Here is a tiny trained network, its code and every weight. The questions are about switching its units off for an input and a target symbol, where a switched-off unit gives its printed mean instead of its output.

import numpy as np


def w(rows, s, z=0):
    codes = np.array(rows[::2]) - 128.0
    scale = np.full(codes.shape[1], s)
    scale[-1] = z or s
    return codes * scale


def f(y):
    return np.maximum(y, 0)


def softmax(a):
    e = np.exp(a - a.max(-1, keepdims=True))
    return e / e.sum(-1, keepdims=True)


def log_softmax(a):
    a = a - a.max(-1, keepdims=True)
    return a - np.log(np.exp(a).sum(-1, keepdims=True))


def net(x, mask):
    ids = ['βεηλμτω'.index(c) for c in x.split()]
    T = len(ids)
    res = E[ids] + P[:T]
    r = res
    for j in range(3):
        rows = slice(3 * j, 3 * j + 3)
        q, k, v = (r @ M[0][rows].T for M in (Q, K, V))
        z = softmax(np.where(np.tri(T) > 0, q @ k.T / 3**0.5, -1e9)) @ v
        o = O[0][rows]
        res = res + np.where(mask[j], z, o[:, -1]) @ o[:, :-1]
    y = f(res @ A[0][:, :-1].T + A[0][:, -1])
    res = res + np.where(mask[3:27], y, B[0][:, -1]) @ B[0][:, :-1]
    return log_softmax(res[-1] @ U[:, :-1].T + U[:, -1])


Q, K, V, O, A, B = {}, {}, {}, {}, {}, {}
E = w([
[188,221,107],'β',
[163,172,94],'ε',
[168,142,76],'η',
[175,58,147],'λ',
[49,218,110],'μ',
[129,109,63],'τ',
[63,220,249],'ω',
],0.015)
P = w([
[184,254,127],'0',
[195,182,147],'1',
[179,159,157],'2',
[145,107,169],'3',
[148,79,154],'4',
[171,44,98],'5',
],0.0073)
Q[0] = w([
[107,178,52],'head 1',
[69,60,217],'head 1',
[136,146,42],'head 1',
[60,116,184],'head 2',
[79,143,74],'head 2',
[132,145,139],'head 2',
[249,97,165],'head 3',
[105,171,214],'head 3',
[204,126,178],'head 3',
],0.014)
K[0] = w([
[1,89,90],'head 1',
[164,235,102],'head 1',
[30,52,180],'head 1',
[137,211,184],'head 2',
[116,153,116],'head 2',
[89,125,48],'head 2',
[122,179,97],'head 3',
[106,59,172],'head 3',
[134,193,98],'head 3',
],0.014)
V[0] = w([
[112,138,221],'head 1',
[221,159,193],'head 1',
[114,188,163],'head 1',
[146,13,75],'head 2',
[160,83,103],'head 2',
[135,135,186],'head 2',
[121,169,3],'head 3',
[175,70,69],'head 3',
[103,146,189],'head 3',
],0.013)
O[0] = w([
[36,139,12,142],'head 1',
[185,63,19,223],'head 1',
[40,19,72,205],'head 1',
[104,183,151,3],'head 2',
[94,203,99,95],'head 2',
[125,113,74,143],'head 2',
[119,83,253,166],'head 3',
[207,197,135,42],'head 3',
[110,143,83,158],'head 3',
],0.0077,0.011)
A[0] = w([
[171,114,123,122],'neuron 1',
[116,108,119,55],'neuron 2',
[47,162,181,112],'neuron 3',
[118,106,129,32],'neuron 4',
[76,56,186,29],'neuron 5',
[113,232,64,254],'neuron 6',
[126,134,112,163],'neuron 7',
[185,138,125,124],'neuron 8',
[116,111,73,124],'neuron 9',
[33,124,114,140],'neuron 10',
[120,127,40,171],'neuron 11',
[156,154,124,105],'neuron 12',
[228,93,208,101],'neuron 13',
[172,196,113,114],'neuron 14',
[186,182,132,191],'neuron 15',
[68,131,124,96],'neuron 16',
[141,100,220,183],'neuron 17',
[109,178,192,136],'neuron 18',
[156,116,204,164],'neuron 19',
[158,132,97,114],'neuron 20',
[109,89,193,141],'neuron 21',
[136,124,250,65],'neuron 22',
[166,116,101,92],'neuron 23',
[120,101,110,36],'neuron 24',
],0.015,0.0059)
B[0] = w([
[110,161,78,157],'neuron 1',
[114,139,143,157],'neuron 2',
[109,143,97,134],'neuron 3',
[117,136,135,143],'neuron 4',
[122,139,141,167],'neuron 5',
[124,98,134,146],'neuron 6',
[144,125,146,149],'neuron 7',
[167,128,104,154],'neuron 8',
[142,135,170,223],'neuron 9',
[132,116,101,202],'neuron 10',
[152,132,154,253],'neuron 11',
[164,116,159,135],'neuron 12',
[131,150,89,203],'neuron 13',
[135,104,134,140],'neuron 14',
[88,131,142,156],'neuron 15',
[150,135,123,159],'neuron 16',
[85,161,138,175],'neuron 17',
[162,59,123,143],'neuron 18',
[66,162,138,167],'neuron 19',
[114,143,121,155],'neuron 20',
[108,129,152,158],'neuron 21',
[253,117,147,164],'neuron 22',
[121,157,113,165],'neuron 23',
[128,154,155,172],'neuron 24',
],0.013,0.02)
U = w([
[191,2,178,185],'β',
[65,139,167,253],'ε',
[199,103,62,47],'η',
[148,155,251,98],'λ',
[130,199,121,106],'μ',
[135,136,133,43],'τ',
[102,157,74,107],'ω',
],0.0083,0.0046)

Each question gives the input, a string of symbols that net reads in full, and the target symbol t.
The units are the heads (3 rows each of Q, K, V and O) and the neurons (one row each of A and B). Each row of codes is followed by its name. A weight is (code - 128) times the scale printed after its matrix; where a second scale follows, it is the last column's (O, A, B and U).
mask holds one flag per unit, heads first, then neurons. A switched-off unit (its flag False) gives its mean, the last column of its rows in O or B, instead of its output. The means were averaged over made-up inputs and are rounded, as every weight is.
A unit's drop is (log p(t) with every unit on - log p(t) with that unit switched off) / (log p(t) with every unit on - log p(t) with every unit switched off).
The circuit of an input: a set's keep is (log p(t) with only the set's units on - log p(t) with every unit switched off) / (log p(t) with every unit on - log p(t) with every unit switched off). Starting from the 12 units with the biggest drops (on a tie, the unit counted first), units are removed one at a time, each time the one whose removal leaves the highest keep (on an exact tie, the one counted first), for as long as the keep stays at least 0.8.
circuit, biggest first: the units of the circuit, biggest drop first
top k neurons: the k neurons with the biggest drops, biggest first
which heads matter: for each layer, one digit per head in row order, 1 if its drop is at least 0.15 and else 0, layers parted by /
input β β ω η μ β, target ε: circuit, biggest first : (head 1; neuron 22)
input β ω ω μ, target β: circuit, biggest first : (head 2; neuron 13)
input μ μ ω ω, target β: circuit, biggest first : (head 2)
input η β λ, target ω: which heads matter : 101
input η μ β, target ε: circuit, biggest first : (head 1; neuron 22; neuron 8)
input τ η τ ε ω λ, target μ: circuit, biggest first : (neuron 13; head 1; head 3; neuron 17)
input η ω β β, target β: top 2 neurons : (neuron 13; neuron 11)
input β λ μ ε τ, target ε: top 2 neurons : (neuron 11; neuron 9)
input β ω τ η β, target λ: top 2 neurons : (neuron 10; neuron 22)
input τ μ η, target λ: top 2 neurons : (neuron 22; neuron 10)
input η ε β τ η, target λ: top 3 neurons : (neuron 22; neuron 19; neuron 17)
input ω η ε ε β τ, target λ: which heads matter : 110
input ω ω ε, target β: which heads matter : 100
input η η η η ε, target μ: which heads matter : 101
input τ η τ β μ, target λ: circuit, biggest first : (head 1)
input β β ε β β, target ω: top 4 neurons : (neuron 22; neuron 11; neuron 9; neuron 1)
input τ β ω, target β: which heads matter : 001
input μ η μ τ β, target λ: which heads matter : 101
input μ τ β ε, target λ: which heads matter : 111
input τ β τ ε τ, target λ: circuit, biggest first : (head 1)
input μ β ε β μ η, target ε: top 2 neurons : (neuron 11; neuron 9)
